Each row is followed by roughly how far along a hidden order it lies, from 0 to 9. A new part has a new order.
In the rows, 128 means zero.
[119 129 158 127 125 135 125 129 133 124 127 147 143 111  93 128 129 121
 120 125 126 130 131 139 122 164 131 137 137 130 120 120 129 133 132 149
 136 134 156 126 149 142 116 136 124 134 146 130 120] : 0
[ 97 111 155 128 133 150 127 119 118 146 121 100  88 126 202 113 112 125
 152 132 134 106 151 104 131  53 120 171 136 216 186 148 125 125 125 101
 120 128 255 103 153 152 120 117 132 115 100 145 144] : 6
[137 139 149 127 126 128 119 135 137 127 138 137 141 123  43 129 115 120
 133 127 118 129 116 147 123 218 136 111 147 101  93 105 140 139 131 161
 133 138  58 137 135 127 118 151 121 135 138  66 129] : 1
[123 110 104 125 188 124 136 142 131 133 165 103 151 134 148 135 116 133
 124 125 131 130 145 134 126 128 125 140 130 103  97 157 112 121 124 111
 126 132 154 121  98 113 131 152 141 131 140 185 111] : 0
[133 139 180 104  89 159 119 138 128 138 121  98 100 121 116 103 107 114
 168 135 132 123 121 109 132 158 132 128 139 202 118 116 153 143 129 132
 121 130 158 121 152 134 125 131 121 116  88  51 167] : 9
[110 119  41 161 169 146 122 105 118 127  73 188  93 152  88 155 106 122
 149 128 133  62 145  82 109  79 128 155 127 106 230 139 114 144 138  99
 153 120  88 153 202 135 169  69 115 125 126 170 102] : 2
[112 144 222  95  74 166 119 130 121 148 119  69  82 113 150  77 118 119
 167 138 136 126 121 110 138 130 129 151 150 250 142 115 151 144 130 127
 116 134 195 100 154 158 105 132 121 109  67   1 179] : 8
[110 137 212  99  68 170 118 126 121 151 119  74  77 111 140  80 115 119
 170 139 134 122 126 109 136 121 128 153 149 255 151 119 148 142 129 128
 111 131 178  97 158 160 108 127 119 110  64  10 169] : 9
[130 131  97 140 146 129 118 136 140 124 123 150 144 135  42 146 102 125
 122 122 119 125 125 124 116 200 134 118 129  83  87 118 133 138 130 144
 142 128 115 143 142 106 153 134 118 133 141 129 133] : 8
[133 122 159 121 122 132 128 137 132 129 115 119 140 124 123 128 128 129
 116 128 130 143 121 131 128 132 126 121 128 118 120 134 129 127 126 134
 127 124 103 125 107 127 121 132 130 133 135 132 136] : 3
[131 127 143 129 105 144 124 123 126 133 100 138 115 122  96 119 121 119
 135 133 131 114 118 110 123 120 130 133 139 139 165 125 135 140 131 132
 136 120  82 129 141 143 125 111 122 133 116 113 140] : 3

Part 2:
[103 145  88 109 141  41 125 140 143 134 114 121 174 117 110 147] : 8
[ 96 140 115  95 129 115 131 207 168 165 152 111 143 145 114 161] : 6
[121 120 131 255 134 174  96  95 132 130 128 127  47 132 135 177] : 4
[ 91 126 105 140 125 150 126 206 190 157 153 112 105 150 122 172] : 6
[ 97 131 130 143 125 139 119 171 170 161 169 109  88 159 116 182] : 6
[ 91 145  98 109 134  94 132 189 163 154 124 120 157 131 113 162] : 7
[107 119 136 176 129 149 112 158 158 147 173 108  68 155 123 173] : 5
[113 118  56  62 134   1 133 113 139  92 105 125 177 117 115 124] : 2
[121 145 118  79 134  64 133 128 115 126 110 135 172 123 116 129] : 1
[ 98 146  82  83 136  79 139 189 169 149 120 118 192 115 118 134] : 7
[ 82 131  87 111 126 141 133 221 187 159 142 116 125 143 119 169] : 6
[114 113  91 194 134 115 107  83 141 102 119 123  95 124 129 151] : 3
[149 138 127 128 137  74 121  64  97 114 121 123 152 109 125 101] : 2
[112 144 133  72 128 102 140 178 133 150 127 134 160 140 118 143] : 0
[145 121 127 170 133 101 108  63 107 108 143 111 104 119 126 114] : 3
[110 162  87 121 143  20 120 111 128 124 123 115 167 117 110 139] : 9
[ 86 130  75 129 129 160 133 218 196 158 125 121 142 127 129 161] : 6
[125 132 117  80 133  33 126  96 106 111 131 123 157 131 110 124] : 1
[ 80 112  70 154 127 147 121 193 195 136 131 119 105 138 128 174] : 5
[103 144  68 131 145  41 121 118 137 121 101 123 173 106 116 145] : 9
[106 150 110 106 137  69 127 153 139 148 130 119 160 128 111 147] : 8
[ 99 119  97 143 125 154 125 195 189 149 150 110 102 142 128 163] : 5
[101 138  42 148 147  49 122 104 148 111  80 126 185  90 120 134] : 9
[140 143 135  66 132  56 135 111 107 123 136 120 174 122 117 103] : 1
[130 128  92 136 138  78 122  74 121  99 107 124 154 100 126 109] : 2
[148 140 128  96 134  65 131  85  98 119 127 120 171 108 121  91] : 1
[102 146 108 111 134 105 131 192 163 159 136 116 154 130 118 149] : 7
[126 118  85 173 137  96 114  75 132  98 113 123 125 107 132 125] : 3
[126 148 129 103 134  88 134 140 113 137 119 133 159 132 116 134] : 0
[ 88 141 108 122 131  96 126 198 164 159 135 121 132 148 110 171] : 7
[112 143 118  70 131  67 137 146 119 130 111 135 169 133 114 140] : 0
[ 87 134  56 151 142   2 108  91 132 106 104 127 140 127 104 183] : 9
[ 98 133  69 164 144  24 103  83 127 104 109 124 130 123 107 173] : 9
[129 147 155  81 128  79 132 145 110 144 148 127 138 149 110 140] : 0
[150 135 142 114 135  61 119  63  93 112 142 116 142 121 120 103] : 2
[147 128 116 105 134  62 123  72 109 106 138 112 154 110 124  91] : 2
[118 133 106  91 134  19 125 100 110 107 113 132 155 131 110 138] : 1
[131 123 100 169 137  83 111  63 108 100 116 128 122 114 125 131] : 2
[142 128 123 132 135  56 114  59  99 105 139 117 129 121 119 116] : 2
